Here is a tiny trained network, its code and every weight. The questions are about switching its units off for an input and a target symbol, where a switched-off unit gives its printed mean instead of its output.

import numpy as np


def w(rows, s, z=0):
    codes = np.array(rows[::2]) - 128.0
    scale = np.full(codes.shape[1], s)
    scale[-1] = z or s
    return codes * scale


def norm(h):
    return h / np.sqrt((h * h).mean(-1, keepdims=True) + 1e-5)


def f(y):
    return y / 2 * (1 + np.tanh(0.7978845608 * (y + 0.044715 * y**3)))


def softmax(a):
    e = np.exp(a - a.max(-1, keepdims=True))
    return e / e.sum(-1, keepdims=True)


def log_softmax(a):
    a = a - a.max(-1, keepdims=True)
    return a - np.log(np.exp(a).sum(-1, keepdims=True))


def net(x, mask):
    ids = ['αβγδεηθλμξπστφψω'.index(c) for c in x.split()]
    T = len(ids)
    res = E[ids] + P[:T]
    r = norm(res)
    for j in range(3):
        rows = slice(4 * j, 4 * j + 4)
        q, k, v = (r @ M[0][rows].T for M in (Q, K, V))
        z = softmax(np.where(np.tri(T) > 0, q @ k.T / 4**0.5, -1e9)) @ v
        o = O[0][rows]
        res = res + np.where(mask[j], z, o[:, -1]) @ o[:, :-1]
    y = f(norm(res) @ A[0][:, :-1].T + A[0][:, -1])
    res = res + np.where(mask[3:19], y, B[0][:, -1]) @ B[0][:, :-1]
    return log_softmax(norm(res)[-1] @ U[:, :-1].T + U[:, -1])


Q, K, V, O, A, B = {}, {}, {}, {}, {}, {}
E = w([
[131,174,143,253],'α',
[128,133,132,123],'β',
[119,127,130,135],'γ',
[120,121,129,134],'δ',
[118,127,137,126],'ε',
[131,129,128,122],'η',
[129,123,124,131],'θ',
[116,122,132,132],'λ',
[127,129,128,132],'μ',
[119,118,130,129],'ξ',
[118,128,134,131],'π',
[123,134,133,128],'σ',
[133,132,128,126],'τ',
[126,133,129,131],'φ',
[124,118,126,125],'ψ',
[117,127,131,132],'ω',
],0.039)
P = w([
[158,124,165,142],'0',
[98,148,76,105],'1',
[143,135,76,126],'2',
[118,145,121,140],'3',
[134,10,198,119],'4',
[133,173,163,1],'5',
[132,6,14,118],'6',
],0.015)
Q[0] = w([
[54,151,74,183],'head 1',
[73,197,64,114],'head 1',
[163,51,144,151],'head 1',
[171,104,195,100],'head 1',
[134,221,124,170],'head 2',
[42,219,16,139],'head 2',
[88,146,56,103],'head 2',
[114,76,158,161],'head 2',
[163,97,93,34],'head 3',
[74,201,161,34],'head 3',
[74,153,4,148],'head 3',
[64,248,76,103],'head 3',
],0.012)
K[0] = w([
[122,160,167,221],'head 1',
[201,106,166,157],'head 1',
[55,159,86,126],'head 1',
[97,110,101,64],'head 1',
[147,161,140,177],'head 2',
[185,89,184,208],'head 2',
[164,78,158,163],'head 2',
[55,156,168,75],'head 2',
[130,159,29,205],'head 3',
[196,110,75,116],'head 3',
[183,145,221,249],'head 3',
[237,65,157,168],'head 3',
],0.013)
V[0] = w([
[152,126,92,147],'head 1',
[127,137,95,133],'head 1',
[97,132,166,139],'head 1',
[107,168,119,105],'head 1',
[97,155,157,94],'head 2',
[168,140,125,106],'head 2',
[126,193,110,202],'head 2',
[111,99,129,116],'head 2',
[85,99,130,79],'head 3',
[134,57,127,48],'head 3',
[173,67,79,181],'head 3',
[251,144,136,62],'head 3',
],0.017)
O[0] = w([
[87,62,207,184,61],'head 1',
[73,67,145,166,49],'head 1',
[169,196,124,91,215],'head 1',
[66,130,68,91,88],'head 1',
[171,169,86,30,150],'head 2',
[109,63,117,95,129],'head 2',
[39,210,224,136,112],'head 2',
[181,151,87,142,120],'head 2',
[188,172,36,119,40],'head 3',
[247,72,1,160,2],'head 3',
[47,79,82,229,82],'head 3',
[132,24,105,114,139],'head 3',
],0.0091,0.0046)
A[0] = w([
[121,94,146,107,168],'neuron 1',
[32,137,117,211,253],'neuron 2',
[92,136,83,56,131],'neuron 3',
[81,134,115,98,69],'neuron 4',
[146,168,78,197,219],'neuron 5',
[178,103,156,97,132],'neuron 6',
[124,139,97,88,216],'neuron 7',
[110,130,70,104,147],'neuron 8',
[131,162,155,141,187],'neuron 9',
[97,94,146,113,102],'neuron 10',
[108,2,97,180,215],'neuron 11',
[187,119,124,118,96],'neuron 12',
[168,106,203,77,49],'neuron 13',
[195,142,67,119,169],'neuron 14',
[83,102,128,76,99],'neuron 15',
[157,110,95,91,172],'neuron 16',
],0.015,0.004)
B[0] = w([
[93,94,131,136,190],'neuron 1',
[152,81,209,187,236],'neuron 2',
[156,114,148,139,228],'neuron 3',
[120,135,155,135,150],'neuron 4',
[158,73,198,176,165],'neuron 5',
[105,102,123,122,192],'neuron 6',
[143,121,144,146,222],'neuron 7',
[166,109,125,128,157],'neuron 8',
[134,162,77,154,198],'neuron 9',
[100,113,160,129,172],'neuron 10',
[102,245,7,100,255],'neuron 11',
[99,109,147,127,157],'neuron 12',
[104,61,93,143,215],'neuron 13',
[125,83,153,131,214],'neuron 14',
[107,110,162,155,204],'neuron 15',
[139,84,157,154,207],'neuron 16',
],0.012,0.0058)
U = w([
[121,140,125,131,100],'α',
[114,21,136,76,97],'β',
[105,198,147,148,151],'γ',
[161,158,158,246,90],'δ',
[218,129,130,43,119],'ε',
[101,141,62,89,192],'η',
[74,165,77,213,146],'θ',
[190,187,128,154,150],'λ',
[85,108,165,170,60],'μ',
[187,89,144,189,103],'ξ',
[134,191,118,90,137],'π',
[75,155,151,12,84],'σ',
[24,125,76,98,129],'τ',
[89,126,158,121,86],'φ',
[164,126,44,171,253],'ψ',
[123,200,120,111,148],'ω',
],0.013,0.0041)

Each question gives the input, a string of symbols that net reads in full, and the target symbol t.
The units are the heads (4 rows each of Q, K, V and O) and the neurons (one row each of A and B). Each row of codes is followed by its name. A weight is (code - 128) times the scale printed after its matrix; where a second scale follows, it is the last column's (O, A, B and U).
mask holds one flag per unit, heads first, then neurons. A switched-off unit (its flag False) gives its mean, the last column of its rows in O or B, instead of its output. The means were averaged over made-up inputs and are rounded, as every weight is.
A unit's drop is (log p(t) with every unit on - log p(t) with that unit switched off) / (log p(t) with every unit on - log p(t) with every unit switched off).
The circuit of an input: a set's keep is (log p(t) with only the set's units on - log p(t) with every unit switched off) / (log p(t) with every unit on - log p(t) with every unit switched off). Starting from the 12 units with the biggest drops (on a tie, the unit counted first), units are removed one at a time, each time the one whose removal leaves the highest keep (on an exact tie, the one counted first), for as long as the keep stays at least 0.8.
circuit, biggest first: the units of the circuit, biggest drop first
unit that matters most: the unit with the biggest drop
k most important neurons: the k neurons with the biggest drops, biggest first
heads that matter: for each layer, one digit per head in row order, 1 if its drop is at least 0.15 and else 0, layers parted by /
input ψ β δ ε, target ψ: circuit, biggest first : [head 3]
input τ λ τ ξ ε η, target τ: circuit, biggest first : [head 3; neuron 11]
input β ξ δ λ β, target ξ: circuit, biggest first : [head 3; head 1; neuron 14]
input β ξ σ θ σ θ ψ, target θ: circuit, biggest first : [head 3; head 2]
input σ β β η, target σ: heads that matter : 101
input ψ β σ, target ψ: heads that matter : 001
input γ μ β θ β β, target β: heads that matter : 001
input σ ω β ψ, target σ: circuit, biggest first : [head 3; head 1]
input ξ β ε ψ τ ξ, target ε: heads that matter : 001
input ε ψ β τ μ ω γ, target τ: circuit, biggest first : [neuron 11; head 3; head 1]
input τ θ β β σ, target θ: 2 most important neurons : [neuron 11; neuron 2]
input ψ δ σ θ μ, target δ: heads that matter : 101
input ψ β θ θ δ ξ, target θ: circuit, biggest first : [head 3; neuron 11]
input γ θ β μ γ, target θ: unit that matters most : head 1
input ε ψ δ β, target ε: heads that matter : 000
input β δ ξ, target β: heads that matter : 101
input β μ ψ τ δ γ, target ψ: heads that matter : 001
input ξ ξ ξ, target ξ: heads that matter : 100
input ω τ π θ τ, target τ: circuit, biggest first : [head 1; neuron 11]
input φ β θ π β φ, target θ: circuit, biggest first : [head 3]
input λ ψ ε σ μ π τ, target σ: heads that matter : 001
input τ δ β, target τ: circuit, biggest first : [neuron 11; head 3]
input ε σ φ σ σ, target σ: heads that matter : 111
input θ ω β θ, target θ: circuit, biggest first : [head 3; neuron 11; neuron 2]
input ξ β β, target ξ: heads that matter : 000
input ε θ θ ψ β, target θ: heads that matter : 101
input τ θ π ξ, target τ: heads that matter : 001
input β β μ θ ε ε γ, target θ: heads that matter : 111
input τ α β ξ ξ δ, target β: most important neuron : [neuron 3]
